Below is a small trained network, with its code and all its weights. Each question gives an input and a class and asks what happens when units are switched off, that is, made to give their printed mean instead of their output.

import numpy as np


def w(rows, s, z=0):
    codes = np.array(rows[::2]) - 128.0
    scale = np.full(codes.shape[1], s)
    scale[-1] = z or s
    return codes * scale


def f(y):
    return np.maximum(y, 0)


def log_softmax(a):
    a = a - a.max(-1, keepdims=True)
    return a - np.log(np.exp(a).sum(-1, keepdims=True))


def net(x, mask):
    res = np.array(x, float).reshape(1, 3) / 4 @ E
    y = f(res @ A[0][:, :-1].T + A[0][:, -1])
    res = res + np.where(mask, y, B[0][:, -1]) @ B[0][:, :-1]
    return log_softmax(res[-1] @ U[:, :-1].T + U[:, -1])


A, B = {}, {}
E = w([
[134,70,168,201,2,180,61],'x0',
[34,141,14,81,80,199,144],'x1',
[172,172,63,251,53,79,242],'x2',
],0.0095)
A[0] = w([
[216,92,197,149,142,93,101,111],'n1',
[111,107,171,196,39,182,68,121],'n2',
[112,157,127,187,93,96,171,97],'n3',
[145,140,81,187,61,76,247,104],'n4',
[187,200,83,72,170,121,141,97],'n5',
[170,122,63,178,135,93,155,94],'n6',
[90,102,129,171,155,142,126,253],'n7',
[195,114,242,176,179,73,127,105],'n8',
[92,126,152,85,152,123,78,93],'n9',
[113,138,91,77,86,176,140,91],'n10',
[59,125,70,145,94,211,127,114],'n11',
[111,119,90,71,127,131,193,134],'n12',
[106,68,163,69,150,138,61,106],'n13',
[156,154,81,195,83,101,135,85],'n14',
[145,183,77,83,238,85,164,92],'n15',
[103,96,185,91,127,161,79,100],'n16',
[111,89,174,77,205,208,77,105],'n17',
[137,58,149,148,19,176,67,80],'n18',
[189,138,167,125,124,93,95,86],'n19',
[77,117,24,94,92,220,136,105],'n20',
],0.011,0.016)
B[0] = w([
[167,168,56,121,151,127,92,189],'n1',
[88,127,133,169,149,49,173,214],'n2',
[119,129,151,150,95,166,114,175],'n3',
[115,131,174,139,84,181,127,235],'n4',
[82,171,144,169,149,109,143,172],'n5',
[98,154,133,161,101,155,114,171],'n6',
[144,45,173,10,38,92,134,253],'n7',
[178,174,56,120,140,131,66,209],'n8',
[110,135,138,156,117,144,106,164],'n9',
[167,164,97,158,145,130,105,161],'n10',
[174,174,83,119,145,112,65,196],'n11',
[131,144,94,115,146,88,117,179],'n12',
[124,138,149,171,69,185,141,191],'n13',
[79,136,135,148,118,188,135,178],'n14',
[59,145,119,161,178,94,171,207],'n15',
[82,144,132,159,92,169,131,174],'n16',
[93,146,152,137,88,163,127,204],'n17',
[67,148,106,198,203,72,178,198],'n18',
[128,186,96,126,149,138,95,151],'n19',
[201,160,79,121,153,146,84,213],'n20',
],0.013,0.016)
U = w([
[82,143,186,142,92,253,126,102],'0',
[191,159,71,124,155,139,76,72],'1',
[53,142,146,150,179,57,172,157],'2',
[153,73,200,42,83,83,130,254],'3',
[147,72,209,115,186,152,172,70],'4',
],0.012,0.0088)

Each question gives the input, the list of numbers given to net, and the class t.
The units are the neurons (one row each of A and B). Each row of codes is followed by its name. A weight is (code - 128) times the scale printed after its matrix; where a second scale follows, it is the last column's (A, B and U).
mask holds one flag per neuron, in row order. A switched-off neuron (its flag False) gives its mean, the last column of its row in B, instead of its output. The means were averaged over made-up inputs and are rounded, as every weight is.
A unit's drop is (log p(t) with every unit on - log p(t) with that unit switched off) / (log p(t) with every unit on - log p(t) with every unit switched off).
The circuit of an input: a set's keep is (log p(t) with only the set's units on - log p(t) with every unit switched off) / (log p(t) with every unit on - log p(t) with every unit switched off). Starting from the 12 units with the biggest drops (on a tie, the unit counted first), units are removed one at a time, each time the one whose removal leaves the highest keep (on an exact tie, the one counted first), for as long as the keep stays at least 0.8.
units of the circuit, in order: the units of the circuit, biggest drop first
unit that matters most: the unit with the biggest drop
k most important neurons: the k neurons with the biggest drops, biggest first
drop when u is switched off: that unit's drop, to one decimal
input [-1,0,4], class 0: unit that matters most => n4
input [7,-7,-6], class 1: 4 most important neurons => n8; n1; n15; n4
input [4,-3,3], class 2: 3 most important neurons => n2; n18; n20
input [-3,-4,-1], class 1: 4 most important neurons => n8; n2; n18; n1
input [6,6,-3], class 1: 3 most important neurons => n20; n11; n15
input [8,0,-7], class 2: 3 most important neurons => n18; n2; n4
input [-6,-5,-6], class 0: 2 most important neurons => n17; n13
input [-6,-6,-7], class 0: 2 most important neurons => n17; n13
input [-6,-6,-3], class 1: 4 most important neurons => n8; n2; n18; n1
input [6,4,5], class 2: 4 most important neurons => n2; n18; n13; n17
input [-3,-1,-3], class 3: 2 most important neurons => n18; n4
input [-7,-2,-7], class 0: drop when n2 is switched off => 0.6
input [-3,8,-3], class 1: drop when n13 is switched off => 0.0
input [5,-2,3], class 2: units of the circuit, in order => n2
input [-1,-6,-2], class 1: drop when n8 is switched off => 0.1
